Here is a tiny trained network, its code and every weight. The questions are about switching its units off for an input and a class, where a switched-off unit gives its printed mean instead of its output.

import numpy as np


def w(rows, s, z=0):
    codes = np.array(rows[::2]) - 128.0
    scale = np.full(codes.shape[1], s)
    scale[-1] = z or s
    return codes * scale


def f(y):
    return y / 2 * (1 + np.tanh(0.7978845608 * (y + 0.044715 * y**3)))


def log_softmax(a):
    a = a - a.max(-1, keepdims=True)
    return a - np.log(np.exp(a).sum(-1, keepdims=True))


def net(x, mask):
    res = np.array(x, float).reshape(1, 7) / 4 @ E
    y = f(res @ A[0][:, :-1].T + A[0][:, -1])
    res = res + np.where(mask, y, B[0][:, -1]) @ B[0][:, :-1]
    return log_softmax(res[-1] @ U[:, :-1].T + U[:, -1])


A, B = {}, {}
E = w([
[64,228,23,54],'x0',
[58,42,195,123],'x1',
[110,68,140,143],'x2',
[210,150,218,20],'x3',
[164,117,2,67],'x4',
[133,29,53,114],'x5',
[189,182,125,224],'x6',
],0.005)
A[0] = w([
[52,150,167,87,254],'N0',
[167,30,115,37,160],'N1',
[88,183,102,118,243],'N2',
[155,84,121,75,213],'N3',
[105,178,254,83,79],'N4',
[83,92,93,56,175],'N5',
[133,113,111,112,68],'N6',
[109,133,157,180,46],'N7',
[41,91,116,65,184],'N8',
[158,122,153,136,93],'N9',
[132,127,115,209,149],'N10',
[144,152,152,138,214],'N11',
[196,160,129,145,136],'N12',
[134,188,211,154,208],'N13',
[68,228,146,2,174],'N14',
[169,152,174,200,248],'N15',
[132,171,148,69,242],'N16',
[198,147,131,108,218],'N17',
[88,189,122,69,224],'N18',
[39,105,132,105,221],'N19',
[212,71,91,100,152],'N20',
[115,176,212,89,254],'N21',
[88,146,118,205,181],'N22',
[68,101,119,56,219],'N23',
[176,95,124,82,168],'N24',
[78,87,156,129,38],'N25',
],0.0088,0.0043)
B[0] = w([
[177,176,157,191,234],'N0',
[103,106,222,66,225],'N1',
[159,169,80,143,222],'N2',
[152,85,231,123,201],'N3',
[96,156,102,203,197],'N4',
[102,93,202,155,212],'N5',
[73,86,143,138,115],'N6',
[77,106,71,148,129],'N7',
[146,152,199,141,225],'N8',
[111,150,123,116,126],'N9',
[142,196,73,185,171],'N10',
[147,220,126,130,180],'N11',
[164,129,108,141,157],'N12',
[152,226,163,188,222],'N13',
[253,178,127,74,253],'N14',
[193,194,111,188,236],'N15',
[197,188,166,81,215],'N16',
[195,123,174,39,194],'N17',
[152,163,121,78,223],'N18',
[167,136,143,129,226],'N19',
[116,89,184,126,187],'N20',
[172,184,172,204,239],'N21',
[97,179,49,199,194],'N22',
[139,145,206,134,229],'N23',
[109,107,204,78,171],'N24',
[120,88,107,78,134],'N25',
],0.0065,0.0052)
U = w([
[132,97,206,14,118],'0',
[254,177,190,55,255],'1',
[108,114,63,79,54],'2',
[125,191,141,163,78],'3',
[160,152,61,47,53],'4',
],0.0088,0.0042)

Each question gives the input, the list of numbers given to net, and the class t.
The units are the neurons (one row each of A and B). Each row of codes is followed by its name. A weight is (code - 128) times the scale printed after its matrix; where a second scale follows, it is the last column's (A, B and U).
mask holds one flag per neuron, in row order. A switched-off neuron (its flag False) gives its mean, the last column of its row in B, instead of its output. The means were averaged over made-up inputs and are rounded, as every weight is.
A unit's drop is (log p(t) with every unit on - log p(t) with that unit switched off) / (log p(t) with every unit on - log p(t) with every unit switched off).
The circuit of an input: a set's keep is (log p(t) with only the set's units on - log p(t) with every unit switched off) / (log p(t) with every unit on - log p(t) with every unit switched off). Starting from the 12 units with the biggest drops (on a tie, the unit counted first), units are removed one at a time, each time the one whose removal leaves the highest keep (on an exact tie, the one counted first), for as long as the keep stays at least 0.8.
units of the circuit, in order: the units of the circuit, biggest drop first
unit that matters most: the unit with the biggest drop
top k neurons: the k neurons with the biggest drops, biggest first
drop when u is switched off: that unit's drop, to one decimal
input [-1,4,-2,-7,3,-1,-4], class 0: units of the circuit, in order	[N15; N13]
input [-2,-2,1,-5,-1,-4,-6], class 3: units of the circuit, in order	[N14; N17; N1]
input [-4,1,3,-2,-1,-1,4], class 3: unit that matters most	N14
input [-5,4,1,4,-4,-4,1], class 3: top 2 neurons	[N4; N14]
input [1,5,-8,-8,-1,2,5], class 2: top 2 neurons	[N21; N13]
input [-8,5,-7,3,6,3,6], class 0: top 2 neurons	[N14; N0]
input [-7,3,2,5,4,-1,-2], class 0: top 2 neurons	[N14; N1]
input [-2,6,-8,-2,-5,1,-2], class 3: top 2 neurons	[N14; N17]
input [8,-5,7,0,7,7,8], class 4: drop when N21 is switched off	0.2
input [-5,-5,-7,-3,-5,-4,-3], class 3: drop when N14 is switched off	0.2
input [-7,0,7,-5,2,-3,2], class 3: drop when N14 is switched off	0.1
